Below is a small trained network, with its code and all its weights. Each question gives an input and a target symbol and asks what happens when units are switched off, that is, made to give their printed mean instead of their output.

import numpy as np


def w(rows, s, z=0):
    codes = np.array(rows[::2]) - 128.0
    scale = np.full(codes.shape[1], s)
    scale[-1] = z or s
    return codes * scale


def f(y):
    return np.maximum(y, 0)


def softmax(a):
    e = np.exp(a - a.max(-1, keepdims=True))
    return e / e.sum(-1, keepdims=True)


def log_softmax(a):
    a = a - a.max(-1, keepdims=True)
    return a - np.log(np.exp(a).sum(-1, keepdims=True))


def net(x, mask):
    ids = ['αεζημξφ'.index(c) for c in x.split()]
    T = len(ids)
    res = E[ids] + P[:T]
    r = res
    for j in range(3):
        rows = slice(2 * j, 2 * j + 2)
        q, k, v = (r @ M[0][rows].T for M in (Q, K, V))
        z = softmax(np.where(np.tri(T) > 0, q @ k.T / 2**0.5, -1e9)) @ v
        o = O[0][rows]
        res = res + np.where(mask[j], z, o[:, -1]) @ o[:, :-1]
    y = f(res @ A[0][:, :-1].T + A[0][:, -1])
    res = res + np.where(mask[3:19], y, B[0][:, -1]) @ B[0][:, :-1]
    return log_softmax(res[-1] @ U[:, :-1].T + U[:, -1])


Q, K, V, O, A, B = {}, {}, {}, {}, {}, {}
E = w([
[1,183,92,99,59,198,131,156],'α',
[112,195,144,232,144,89,142,160],'ε',
[168,145,159,175,85,157,149,24],'ζ',
[95,136,116,179,77,113,160,183],'η',
[111,215,165,180,129,188,128,34],'μ',
[141,170,156,170,136,104,158,123],'ξ',
[166,74,153,62,86,105,186,206],'φ',
],0.012)
P = w([
[112,76,248,87,85,99,99,121],'0',
[127,133,113,132,93,5,89,98],'1',
[43,90,208,134,129,154,201,130],'2',
[158,136,110,137,101,75,94,113],'3',
[85,108,221,140,126,172,191,150],'4',
[164,164,84,161,131,103,110,139],'5',
[104,143,187,132,118,146,216,146],'6',
[187,173,65,154,136,147,115,157],'7',
[119,155,193,113,90,146,208,136],'8',
[224,176,51,168,139,194,117,169],'9',
[126,178,180,107,88,171,197,155],'10',
],0.011)
Q[0] = w([
[104,115,74,145,123,113,23,80],'H1',
[96,155,195,147,81,158,254,141],'H1',
[103,145,89,133,56,131,104,156],'H2',
[76,168,148,174,103,145,165,110],'H2',
[87,110,138,106,120,145,181,147],'H3',
[117,161,213,176,78,162,247,133],'H3',
],0.012)
K[0] = w([
[64,123,159,121,101,106,109,127],'H1',
[208,174,6,133,143,190,110,166],'H1',
[39,113,113,93,55,182,119,154],'H2',
[129,150,76,202,104,167,96,118],'H2',
[127,121,71,106,138,136,112,152],'H3',
[211,158,46,136,153,183,126,151],'H3',
],0.012)
V[0] = w([
[152,73,126,74,50,118,159,115],'H1',
[207,159,167,131,155,150,132,2],'H1',
[119,147,109,139,178,166,61,104],'H2',
[149,105,182,99,160,97,172,124],'H2',
[115,118,112,211,108,81,79,87],'H3',
[46,147,108,98,100,177,147,85],'H3',
],0.0097)
O[0] = w([
[211,183,55,28,160,90,195,53,164],'H1',
[85,81,100,161,19,55,181,88,42],'H1',
[127,37,82,99,105,98,114,117,1],'H2',
[73,132,132,243,117,174,150,148,53],'H2',
[207,149,145,78,41,88,69,155,228],'H3',
[128,125,27,255,69,150,147,231,166],'H3',
],0.008,0.003)
A[0] = w([
[92,46,130,182,115,138,108,136,43],'N1',
[103,114,67,166,68,78,179,115,129],'N2',
[144,81,138,50,95,103,126,148,154],'N3',
[125,150,88,183,79,75,85,144,120],'N4',
[163,106,62,121,118,100,178,63,146],'N5',
[119,84,196,126,141,148,2,148,8],'N6',
[110,156,117,103,122,165,105,83,210],'N7',
[143,135,140,114,208,134,120,58,130],'N8',
[143,155,114,118,106,116,126,76,223],'N9',
[153,148,117,154,91,149,149,65,250],'N10',
[79,101,106,151,195,204,200,144,80],'N11',
[80,29,136,164,102,143,111,147,8],'N12',
[86,131,70,143,106,163,98,117,80],'N13',
[112,112,109,74,80,115,170,150,182],'N14',
[54,92,194,199,81,155,158,129,51],'N15',
[164,101,57,174,173,78,125,144,7],'N16',
],0.0097,0.0019)
B[0] = w([
[155,95,129,53,106,175,169,96,147],'N1',
[176,156,88,63,161,175,93,153,219],'N2',
[101,101,82,168,122,94,88,126,178],'N3',
[147,114,139,104,174,162,167,100,223],'N4',
[91,106,152,168,200,161,138,175,173],'N5',
[142,96,106,113,254,166,69,141,154],'N6',
[137,170,162,136,125,85,137,138,197],'N7',
[92,108,86,101,131,85,113,92,189],'N8',
[154,157,107,117,130,103,121,161,206],'N9',
[137,143,130,139,152,114,119,153,230],'N10',
[57,85,31,166,144,115,124,101,196],'N11',
[154,103,146,106,137,204,152,92,158],'N12',
[113,137,178,165,122,163,156,140,169],'N13',
[149,145,112,100,115,89,127,140,217],'N14',
[113,91,101,160,88,126,85,105,255],'N15',
[160,144,129,87,60,90,89,74,143],'N16',
],0.0096,0.0056)
U = w([
[181,155,39,115,86,1,11,136,140],'α',
[158,189,241,66,153,196,194,184,181],'ε',
[84,123,97,206,168,173,169,161,202],'ζ',
[50,108,199,163,39,44,148,93,220],'η',
[74,56,128,111,178,107,4,124,18],'μ',
[120,85,130,93,103,172,133,63,6],'ξ',
[56,82,109,88,172,99,169,58,136],'φ',
],0.006,0.0016)

Each question gives the input, a string of symbols that net reads in full, and the target symbol t.
The units are the heads (2 rows each of Q, K, V and O) and the neurons (one row each of A and B). Each row of codes is followed by its name. A weight is (code - 128) times the scale printed after its matrix; where a second scale follows, it is the last column's (O, A, B and U).
mask holds one flag per unit, heads first, then neurons. A switched-off unit (its flag False) gives its mean, the last column of its rows in O or B, instead of its output. The means were averaged over made-up inputs and are rounded, as every weight is.
A unit's drop is (log p(t) with every unit on - log p(t) with that unit switched off) / (log p(t) with every unit on - log p(t) with every unit switched off).
The circuit of an input: a set's keep is (log p(t) with only the set's units on - log p(t) with every unit switched off) / (log p(t) with every unit on - log p(t) with every unit switched off). Starting from the 12 units with the biggest drops (on a tie, the unit counted first), units are removed one at a time, each time the one whose removal leaves the highest keep (on an exact tie, the one counted first), for as long as the keep stays at least 0.8.
units of the circuit, in order: the units of the circuit, biggest drop first
most important unit: the unit with the biggest drop
top k neurons: the k neurons with the biggest drops, biggest first
heads that matter: for each layer, one digit per head in row order, 1 if its drop is at least 0.15 and else 0, layers parted by /
input ξ ξ ε μ φ ξ ε ζ α ζ, target ε: units of the circuit, in order -> N15, N11
input α η ζ ξ η ε α α η, target ζ: most important unit -> H3
input φ μ α μ ε φ ξ ε η φ φ, target φ: units of the circuit, in order -> H3, N11, N8
input α ε μ α ξ ζ ζ, target α: units of the circuit, in order -> H1, H3, N2, N9
input μ α α ε η η ζ φ μ ζ ε, target α: units of the circuit, in order -> H1, N2
input ξ ζ α ζ α ε η η, target ε: units of the circuit, in order -> N15, N11, N4
input ε ζ ξ, target α: units of the circuit, in order -> H1, H3, N2
input α ξ α ζ α α ζ α, target ζ: units of the circuit, in order -> H3, N13
input φ α ζ, target ζ: units of the circuit, in order -> H3, H1, N11
input η φ ξ η μ μ α ξ α μ α, target ξ: top 2 neurons -> N15, N2
input η μ ξ ε φ, target μ: heads that matter -> 101
input α φ η, target φ: units of the circuit, in order -> H1, H3, N8
input η ε ε η ξ μ φ φ, target ε: units of the circuit, in order -> H2, N15
input μ ζ α α, target ε: heads that matter -> 001
input μ η φ φ ε ξ α α φ φ ζ, target φ: heads that matter -> 001
input ξ α ξ, target ζ: units of the circuit, in order -> H3, N11, H2
input φ α ξ μ μ φ ξ α ξ ξ ε, target η: most important unit -> H1
input η φ φ ε α ξ η ε, target ε: heads that matter -> 000
input α μ ξ μ η ζ α α α ζ ξ, target α: units of the circuit, in order -> H1, N2, N14
input μ ξ η, target η: heads that matter -> 001
input ε φ φ ε ζ, target μ: units of the circuit, in order -> H1, N6, H3
input ε μ α ζ ε, target α: units of the circuit, in order -> H1, H3, N2
input μ μ ζ η η φ ζ, target φ: heads that matter -> 101
input α φ φ μ η ζ ζ ε ξ φ, target ζ: heads that matter -> 011
input μ μ φ α ε α μ ζ ξ φ ξ, target φ: heads that matter -> 001
input ξ φ ε ε ζ η μ ε ξ, target μ: heads that matter -> 101
input μ α φ ξ ξ α α α α ζ φ, target α: top 3 neurons -> N2, N14, N3
input α μ φ φ α, target φ: top 2 neurons -> N11, N8
